Here is a tiny trained network, its code and every weight. The questions are about switching its units off for an input and a class, where a switched-off unit gives its printed mean instead of its output.

import numpy as np


def w(rows, s, z=0):
    codes = np.array(rows[::2]) - 128.0
    scale = np.full(codes.shape[1], s)
    scale[-1] = z or s
    return codes * scale


def f(y):
    return y / 2 * (1 + np.tanh(0.7978845608 * (y + 0.044715 * y**3)))


def log_softmax(a):
    a = a - a.max(-1, keepdims=True)
    return a - np.log(np.exp(a).sum(-1, keepdims=True))


def net(x, mask):
    res = np.array(x, float).reshape(1, 8) / 4 @ E
    y = f(res @ A[0][:, :-1].T + A[0][:, -1])
    res = res + np.where(mask, y, B[0][:, -1]) @ B[0][:, :-1]
    return log_softmax(res[-1] @ U[:, :-1].T + U[:, -1])


A, B = {}, {}
E = w([
[140,133,118,134,112,144,121,112,112,136,119],'x0',
[164,131,128,119,90,154,154,131,100,110,125],'x1',
[75,155,207,43,230,171,135,47,133,8,49],'x2',
[96,124,116,105,135,121,119,120,102,154,120],'x3',
[167,136,114,91,113,132,131,102,106,130,139],'x4',
[105,140,45,250,229,135,123,124,30,22,190],'x5',
[131,129,128,125,127,129,124,113,129,135,136],'x6',
[77,254,111,31,103,250,112,186,177,156,155],'x7',
],0.0093)
A[0] = w([
[149,131,135,113,76,117,87,223,191,184,197,194],'n0',
[184,87,190,122,122,69,171,87,129,188,38,207],'n1',
[84,111,123,118,79,159,112,216,121,205,170,144],'n2',
[102,114,187,126,177,118,127,72,60,45,103,144],'n3',
[90,254,55,136,145,202,140,145,88,93,204,106],'n4',
[115,168,176,65,122,193,135,124,211,137,94,121],'n5',
[165,93,81,192,103,53,166,149,103,125,240,254],'n6',
[153,63,65,166,152,112,96,135,138,111,124,123],'n7',
],0.0087,0.0033)
B[0] = w([
[141,181,137,69,77,117,85,147,82,129,245,253],'n0',
[95,124,150,123,101,31,221,173,254,121,106,226],'n1',
[175,232,144,165,61,154,143,126,104,110,154,231],'n2',
[195,91,200,166,226,108,124,132,120,28,118,237],'n3',
[125,146,144,161,151,61,205,147,245,165,94,252],'n4',
[90,146,61,46,149,202,39,177,80,75,61,238],'n5',
[41,76,15,109,108,182,143,154,80,176,106,251],'n6',
[92,96,67,84,173,116,81,134,73,110,172,182],'n7',
],0.0092,0.012)
U = w([
[98,111,100,175,69,36,187,171,200,230,187,225],'0',
[67,61,32,92,140,220,60,135,49,106,61,203],'1',
[130,107,178,124,171,89,144,94,253,104,38,145],'2',
[201,30,174,217,185,138,107,56,39,78,154,4],'3',
[199,184,154,130,79,159,67,111,59,140,193,38],'4',
],0.0068,0.003)

Each question gives the input, the list of numbers given to net, and the class t.
The units are the neurons (one row each of A and B). Each row of codes is followed by its name. A weight is (code - 128) times the scale printed after its matrix; where a second scale follows, it is the last column's (A, B and U).
mask holds one flag per neuron, in row order. A switched-off neuron (its flag False) gives its mean, the last column of its row in B, instead of its output. The means were averaged over made-up inputs and are rounded, as every weight is.
A unit's drop is (log p(t) with every unit on - log p(t) with that unit switched off) / (log p(t) with every unit on - log p(t) with every unit switched off).
The circuit of an input: a set's keep is (log p(t) with only the set's units on - log p(t) with every unit switched off) / (log p(t) with every unit on - log p(t) with every unit switched off). Starting from all 8 units, units are removed one at a time, each time the one whose removal leaves the highest keep (on an exact tie, the one counted first), for as long as the keep stays at least 0.8.
circuit, biggest first: the units of the circuit, biggest drop first
most important unit: the unit with the biggest drop
top k neurons: the k neurons with the biggest drops, biggest first
drop when u is switched off: that unit's drop, to one decimal
input [4,-5,7,3,2,8,8,-1], class 3: circuit, biggest first : n3
input [3,-7,-2,2,-6,0,7,5], class 4: circuit, biggest first : n1; n6
input [-6,-5,-4,-7,-5,-1,7,1], class 4: circuit, biggest first : n4; n0
input [-8,5,7,6,-1,8,8,0], class 3: top 2 neurons : n3; n1
input [-4,-3,6,-2,5,1,-1,-1], class 3: circuit, biggest first : n4; n3
input [-1,1,7,1,-2,6,-5,0], class 3: top 2 neurons : n3; n1
input [8,-7,1,2,-3,1,-3,6], class 2: top 2 neurons : n4; n6
input [-3,-1,-1,-7,-1,2,-2,-5], class 1: top 2 neurons : n6; n4
input [-6,-2,1,-1,3,6,-3,-1], class 3: top 3 neurons : n5; n3; n1
input [-6,6,4,5,5,1,5,-1], class 3: top 3 neurons : n4; n1; n3
input [8,8,-4,-5,2,2,-3,8], class 0: top 2 neurons : n4; n3
input [-6,-2,5,3,0,2,-7,6], class 2: top 2 neurons : n4; n6
input [5,1,2,8,8,2,2,0], class 3: top 3 neurons : n1; n5; n6
input [-1,-8,8,5,-6,-7,-1,8], class 1: circuit, biggest first : n5
input [-3,1,7,6,4,5,-5,1], class 2: top 2 neurons : n4; n0
input [-5,-3,8,8,2,1,-1,8], class 2: top 4 neurons : n4; n6; n3; n0
input [6,8,0,3,-8,2,-3,4], class 0: top 2 neurons : n3; n4
input [0,-2,-3,8,3,-2,8,7], class 4: drop when n0 is switched off : 0.0
input [1,7,-7,-1,-1,-2,-3,6], class 4: drop when n0 is switched off : 0.1
input [0,8,5,-4,-7,2,-2,2], class 2: most important unit : n6
input [3,-8,3,-1,-8,4,6,5], class 2: drop when n4 is switched off : 0.1
input [4,6,4,1,-7,4,2,2], class 2: drop when n4 is switched off : 0.2
